In the rows, 128 means zero.
Here are made-up nodes, facts about them, and rows of numbers that follow some of those facts. Name the node behind each unnamed row.

Some rows with their names:
z193: [150  24 130 104 129 142 189 115 101  96  75 132 125  91  88 105 111 142
 143 132 125 113 118 110 130 123 141 169 129 161 141 141 156 125 104]
z396: [122 150 119  83 100  98 209 167 143 158  97 150 162  98  90 131 124 102
 105 144 152 140 127 156 127 127 118 150 141 148 124 124 140 124 115]
z604: [128 226 128 136 128 115  82  93 110 128  74 102 135 158 140  95 148  77
 126 133 115 123 104 126 127 124 120 143 115  19 161 142 155 134 160]
z818: [106 140 113 164 152 150  73 146 121 191 158 129 146 140 152 147 104 163
 125 146 136 120 139 115 120 130 168 155 125  82  67 115 130 122 114]
z502: [125 125 139 128 163 104 118 107 155 117 167 117 122 139 175 150  76 125
 163 122  95 134 112 142 141 131 125 120 107 151  86 108 130  92 123]
z920: [138 116 119 155 119 124 187 139  97 155 173 134  87 142 116 168 149 118
 145 114 122 127 151 133 118 125 157 105 129 213 168 132 142 152 160]
z254: [126 164 138 161 138 145  78 126 127 149 244 143  99 161 155 151 142 123
 155 132  57 120 172 136 116 117 158 114 131 193 148 126 140 126 116]
z710: [141 126 127 145 105  94 192 142 166 132  61 125 184 108  96 178 151 123
 103 146 139 133 114  90 120 140 114 105 127 132 125 119 112 124 161]
z538: [116 100  99 137 138 147 135 158  84 189 137 130 123 125 128 144 104 135
 105 124 190 124 117 134 129 128 169 164 119  89  90 119 129 146 117]
z545: [116 155 123  72 103 109 186 171 135 147 137 157 153  98  89 114 121  92
 102 142 143 138 129 171 124 122 127 157 143 145 129 126 136 131  89]
z274: [129 127 117 110 101  89 241 156 134 157  59 136 161 100  92 147 127 125
 115 137 155 141 119 134 128 138 122 125 138 150 120 124 143 122 152]
z151: [139 102 117 156 108 101 223 139 108 157 103 124 116 128 105 166 140 130
 144 118 139 132 139 121 118 135 144  99 132 189 133 130 142 136 178]
z313: [131 168 136 130 147 138 113 135 118 132 116 118 139 131 100 107 137 122
 121 130 132 130 103 147 125 130 126 117 117 118 164 135 129 116 143]
z524: [131 114 128  71 125 118 145 127 146 130 132 140  94 135 132 125 115 113
 128 119 142 133 122 164 153 122 111 131 132 162 157 118 146 127 117]
z896: [124  86 101 141 146 121 170 138  74 160 143 109 127 123 153 145  84 120
 132 107 183 131  99 136 126 135 168 159 102 108  69 122 119 134 125]
z133: [131 120 120 115 121 140 137 138 107 142 186 145  87 140 122 131 138 113
 129 117 129 125 150 152 130 117 146 130 132 174 162 129 142 146 118]
z856: [138 116 130 133 122 131 116 117 147 105 123 129 141 129 133 148 141 119
 108 132 126 124 122 107 127 127 121 123 118 114 130 124 106 140 124]

There are 3 kinds of fact about the nodes: Φ, λ, β.
z169 Φ stiste; z588 Φ stiste; z524 Φ pigedron; z764 Φ stiste; z439 Φ stiste; z481 Φ pigedron
z506 Φ stiste; z396 Φ stiste; z722 Φ pigedron; z261 Φ stiste; z609 Φ pigedron; z856 Φ stiste
z286 Φ stiste; z903 Φ stiste; z763 Φ stiste; z735 Φ stiste; z163 Φ stiste; z193 Φ pigedron
z670 Φ stiste; z818 Φ stiste; z749 Φ stiste; z125 Φ stiste; z973 Φ stiste; z133 Φ stiste
z106 Φ stiste; z107 Φ stiste; z896 Φ stiste; z254 Φ pigedron; z517 Φ stiste; z963 Φ stiste
z424 Φ stiste; z368 Φ stiste; z538 Φ pigedron; z651 Φ pigedron; z578 Φ stiste; z385 Φ stiste
z933 Φ stiste; z282 Φ stiste; z25 Φ stiste; z151 Φ stiste; z757 Φ stiste; z931 Φ stiste
z274 Φ pigedron; z835 Φ pigedron; z897 Φ pigedron; z272 Φ stiste; z859 Φ stiste; z632 Φ stiste
z393 Φ stiste; z832 Φ stiste; z397 Φ stiste; z425 Φ stiste; z886 Φ stiste; z665 Φ stiste
z587 Φ pigedron; z568 Φ pigedron; z710 Φ stiste; z478 Φ pigedron; z742 Φ stiste; z212 Φ pigedron
z246 Φ stiste; z284 Φ stiste; z118 Φ stiste; z411 Φ stiste; z295 Φ stiste; z986 Φ stiste
z604 Φ stiste; z93 Φ stiste; z160 Φ stiste; z677 Φ stiste; z846 Φ stiste; z709 Φ stiste
z206 Φ stiste; z137 Φ stiste; z477 Φ pigedron; z354 Φ pigedron; z102 Φ stiste; z192 Φ pigedron
z898 Φ pigedron; z340 Φ pigedron; z985 Φ pigedron; z805 Φ pigedron; z967 Φ stiste; z238 Φ stiste
z188 Φ pigedron; z467 Φ pigedron; z600 Φ pigedron; z348 Φ stiste; z105 Φ stiste; z502 Φ stiste
z765 Φ stiste; z317 Φ stiste; z887 Φ pigedron; z545 Φ stiste; z168 Φ stiste; z104 Φ pigedron
z771 Φ pigedron; z100 Φ stiste; z226 Φ stiste; z442 Φ stiste; z761 Φ stiste; z823 Φ stiste
z868 Φ stiste; z580 Φ stiste; z172 Φ stiste; z685 Φ pigedron; z127 Φ stiste; z925 Φ pigedron
z690 Φ stiste; z700 Φ stiste; z920 Φ stiste; z313 Φ pigedron; z641 Φ stiste; z150 Φ pigedron
z756 Φ stiste; z169 λ 634; z588 λ 634; z524 λ 593; z764 λ 634; z439 λ 593
z481 λ 593; z506 λ 634; z396 λ 593; z722 λ 634; z261 λ 634; z609 λ 634
z856 λ 634; z286 λ 634; z903 λ 557; z763 λ 588; z735 λ 588; z163 λ 593
z193 λ 593; z670 λ 593; z818 λ 588; z749 λ 588; z125 λ 634; z973 λ 557
z133 λ 593; z106 λ 634; z107 λ 634; z896 λ 593; z254 λ 588; z517 λ 557
z963 λ 593; z424 λ 593; z368 λ 588; z538 λ 593; z651 λ 557; z578 λ 593
z385 λ 593; z933 λ 588; z282 λ 593; z25 λ 588; z151 λ 593; z757 λ 634
z931 λ 593; z274 λ 593; z835 λ 588; z897 λ 634; z272 λ 588; z859 λ 634
z632 λ 588; z393 λ 588; z832 λ 634; z397 λ 593; z425 λ 593; z886 λ 634
z665 λ 557; z587 λ 593; z568 λ 557; z710 λ 634; z478 λ 593; z742 λ 588
z212 λ 557; z246 λ 557; z284 λ 588; z118 λ 557; z411 λ 634; z295 λ 634
z986 λ 588; z604 λ 557; z93 λ 593; z160 λ 593; z677 λ 593; z846 λ 557
z709 λ 557; z206 λ 593; z137 λ 634; z477 λ 593; z354 λ 557; z102 λ 634
z192 λ 588; z898 λ 634; z340 λ 557; z985 λ 557; z805 λ 588; z967 λ 557
z238 λ 588; z188 λ 588; z467 λ 634; z600 λ 557; z348 λ 593; z105 λ 593
z502 λ 588; z765 λ 588; z317 λ 593; z887 λ 588; z545 λ 593; z168 λ 634
z104 λ 593; z771 λ 588; z100 λ 634; z226 λ 593; z442 λ 593; z761 λ 593
z823 λ 588; z868 λ 593; z580 λ 634; z172 λ 593; z685 λ 634; z127 λ 593
z925 λ 634; z690 λ 593; z700 λ 593; z920 λ 593; z313 λ 557; z641 λ 634
z150 λ 593; z756 λ 593; z169 β z286; z588 β z118; z524 β z160; z764 β z317
z439 β z368; z481 β z920; z506 β z151; z396 β z411; z722 β z690; z261 β z967
z286 β z396; z903 β z104; z763 β z665; z735 β z524; z163 β z272; z193 β z742
z670 β z192; z818 β z538; z749 β z206; z125 β z722; z973 β z765; z133 β z25
z106 β z102; z107 β z771; z896 β z226; z254 β z868; z517 β z397; z963 β z238
z424 β z193; z368 β z756; z538 β z517; z651 β z735; z578 β z580; z385 β z133
z933 β z163; z25 β z254; z151 β z685; z757 β z761; z931 β z467; z274 β z169
z835 β z284; z897 β z763; z272 β z859; z859 β z587; z632 β z896; z393 β z137
z832 β z757; z397 β z632; z425 β z100; z886 β z933; z665 β z127; z587 β z670
z568 β z425; z710 β z274; z478 β z986; z742 β z340; z212 β z313; z246 β z506
z284 β z502; z118 β z700; z411 β z545; z295 β z709; z986 β z973; z604 β z125
z93 β z393; z160 β z282; z677 β z578; z846 β z105; z709 β z749; z206 β z106
z137 β z481; z477 β z604; z102 β z818; z192 β z832; z898 β z477; z340 β z478
z805 β z651; z967 β z188; z238 β z439; z188 β z805; z467 β z641; z600 β z588
z348 β z261; z105 β z835; z502 β z348; z765 β z600; z317 β z150; z887 β z903
z545 β z677; z168 β z898; z104 β z568; z771 β z212; z100 β z886; z226 β z846
z442 β z925; z761 β z295; z823 β z385; z868 β z93; z580 β z887; z172 β z609
z685 β z764; z127 β z424; z925 β z168; z690 β z897; z700 β z963; z920 β z246
z313 β z354; z150 β z710; z756 β z172

Rows to name:
No name comes twice in this set of rows, the named rows included.
[147  36 126 105 126 137 185 109 102  95  71 130 127  99  95 105 108 133
 139 132 122 114 111 106 130 120 142 172 133 147 141 142 161 128 110] => z424
[146 131 138 133 149 137 126  99 109  93  60 106 146 127  88  91 125 107
 130 145 103 114  84 105 121 121 135 154 112  87 173 146 156 119 134] => z665
[133 162 124 141 110 116  85  97 143 112 110 120 134 146 161 140 152  91
 108 131 123 122 129  95 129 125 115 131 122  57 133 125 119 149 138] => z168
[137 139 128 127 103  99 180 145 172 132  77 135 191 102 101 168 149 112
  90 154 134 134 114 102 122 136 113 117 131 124 128 117 112 124 137] => z169
[130 163 131 100 106 109 149 155 176 125 119 147 186 100  97 147 144  91
  80 157 125 133 117 124 122 124 111 138 130 127 138 118 104 126  99] => z411
[146  57 124 107 123 130 181 102 104  97  67 128 120 107  98 109 110 121
 140 132 122 114 109 100 130 118 138 173 133 129 135 140 163 135 116] => z127
[136 146 124 139 117 122  98 106 148 114 118 124 135 139 152 148 146 100
 110 132 121 123 128  98 129 126 117 128 122  81 138 124 115 145 131] => z925
[149 116 126 176 110  96 187 130 154 132  75 116 164 122 113 190 154 127
 116 138 130 130 120  80 114 142 126  87 123 154 129 121 110 132 182] => z764
[149 110 126 184 112 106 178 130 149 125  92 118 157 129 114 188 154 128
 117 133 126 129 124  78 114 140 131  83 122 159 134 123 109 134 180] => z685
[106 178 128 130 108 135  79 105 124 173 157 123 153 133 236 102 177 161
 149 118 113 133 203 147 138 147 120 119 129 107 106 127 120  85 124] => z238
[126 116 112 143 140 161  66 149 138 162 126 135 145 132 121 167 131 146
  72 147 170 116 118  97 130 124 148 145 120  71 115 113 107 153 115] => z102
[144  96 145 124 151 165 139 127 101 113  89 115 166 100 104  78 155 165
 127 132 136 118 125 140 128 136 131 132 105 160 184 147 127  81 120] => z973
[149 134 132 174 125 144 106 122 131 128 211 139 101 156 127 188 169 100
 119 126  97 117 152 105 113 119 152  96 116 196 187 127 113 157 137] => z137
[136 168 151  79 166 121 107 124 163 113 123 125 113 144 104 114 113 110
 118 129 124 131  87 174 155 124 100 103 108 144 201 119 137  98 132] => z651
[128 103 139 163 126 133 102 122 153  59 101 119 105 126  99 124 123 164
 138 120 130 133 116  83 122 129  94  88 149 101  89 136  94 162 155] => z859

The same nodes again, as new rows of numbers:
Known rows:
z545: [146 169 122 114 129 152  93 111  97  78 153 167 119  97 169  80 140 105
  93 109 116 103 121 114 155  93  79 122]
z254: [154 158 181 132 129  96  73 147 104 118 145 143 113 127 127 129 100 103
 113  91 151  76 152 118 138  63 112 149]
z439: [130 202 134  92 141 121  91  88 114  84 131 147 121  75 161 131 133  99
 109 130 152  72 135  96 147 134 104 135]
z317: [142 171 156 101 131 160 110 123 103  78 159 147 121  81 166  79 117  90
  96 104 118  95 107 113 145  91 108 147]
z709: [116 195 126  82 116 102 114 152 121 100 119 151 129  87 165 149 106 112
  81 115  98  57 106 137 103  52  79 132]
z206: [129 199 124  92 150 140 116 133 119 106 145 142 119  88 194 119 108 101
 113 122  98  69 142 110 120  87  74 142]
z282: [141 199 129  73 137 145  78 106 110  89 122 150 135 107 157 115 118  94
 120 126 104 118 130 107 157  85 105 181]
z481: [135 174 171 109 123 147  96 135 103  69 171 140 126  94 154 106 113  90
 117 102 128  85 150 115 135  89 113 162]
z761: [128 199 128  87 132 144 110 128 118 101 127 139 123 104 204 115 118  96
 110 125 102  60 140 106 115  78  84 152]
z756: [126 200 133  91 143 122  88  92 115  83 131 151 120  80 159 128 133  97
 109 129 150  73 133  93 147 133 105 135]
z925: [162 170 108 125 144 101  56 182 137  79 110 167 122  74 150 121 124  92
 101 131 110  72 118  86 150  83 130 141]
z887: [162 156 131 136 126 106  71 122  98 130 120 169 107 134 149  99 133 117
  84  98 139  90 118 115 157  60  75 112]
z763: [185 162 135 135 138  75  68 130 125 129 129 146 115  96 161 115 101  80
 122 137 136  79 102 126 152  48 101 142]
z188: [158 186 138  90 147 105  68 122 114 146 103 151 121 124 127 129  97 111
 107 104 120 124 113 111 164  58 104 169]
z771: [149 130 157  96 169  99  92 117 125 121 120 134 108 140 121 131 116 100
 107 134 104  65 126 118 172  56 104 110]
z670: [129 195 126  92 120 144  97 119 112  95 119 146 126 117 204 110 131  96
 109 127 108  65 145 107 117  76  84 156]
z212: [120 141 139  72 138  94  98 125 125  64 129 145 127 113 111 153 126 105
  95 144  80  66 114 144 154  55  94 104]

Name these rows:
No name comes twice in this set of rows, the named rows included.
[145 169 143 103 132 161 108 117 104  79 158 153 120  84 166  74 125  95
  93 105 115 100 105 113 151  93  99 136] => z274
[125 169 167  98  99 110 100 153 105  69 151 152 132  81 122 128 109 103
  81  93 125  83 102 143 124  60 112 146] => z246
[160 187 132 107 158  99  77 132 115 153 124 155 116 115 130 134  91 120
 110  98 120 117 127 116 159  65  83 148] => z284
[137 175 170 108 122 149  96 132 103  71 167 140 124  93 157 103 112  90
 115 101 127  87 141 115 135  89 114 161] => z920
[144 183 149 108 149  83  81 102 119 136 105 149 106 100 134 137 117 107
  93 113 173  64 110  95 151 106 110 123] => z368
[166 187 111 104 140 124  75 157 127 101  89 156 131  87 132 146 116 132
  97 103  90 125 134 101 165  81 119 169] => z261
[144 182 142 107 152 105 107 146 123 157 113 138 106 116 172 127  93 109
  96 106 120  56 118 112 121  55  83 134] => z749
[147 169 120 118 128 149  89 110  96  77 155 168 119 101 171  81 143 106
  93 112 117 103 126 114 155  91  75 121] => z677
[130 199 121  70 118  99  73 131 110  92 117 165 142  92 117 152 109 117
  94 110  98 125 105 138 147  57  92 163] => z967
[149 183 136 112 165  98 106 148 124 160 130 145 106 105 157 132  88 117
 100 100 117  72 126 114 132  63  74 125] => z818
[163 157 159 128 122 140 101 176 122  76 120 141 121  75 138 115 117 117
  82  88 114  84 123 104 145  80 145 151] => z506
[155 185 131 118 168  94  92 146 119 159 137 151 107 102 144 135  87 121
 104  97 119  92 134 118 144  67  71 127] => z632
[138 171 164 101 127 157 107 129 105  75 162 142 122  84 161  89 112  89
 105 102 122  91 122 114 140  91 112 156] => z151

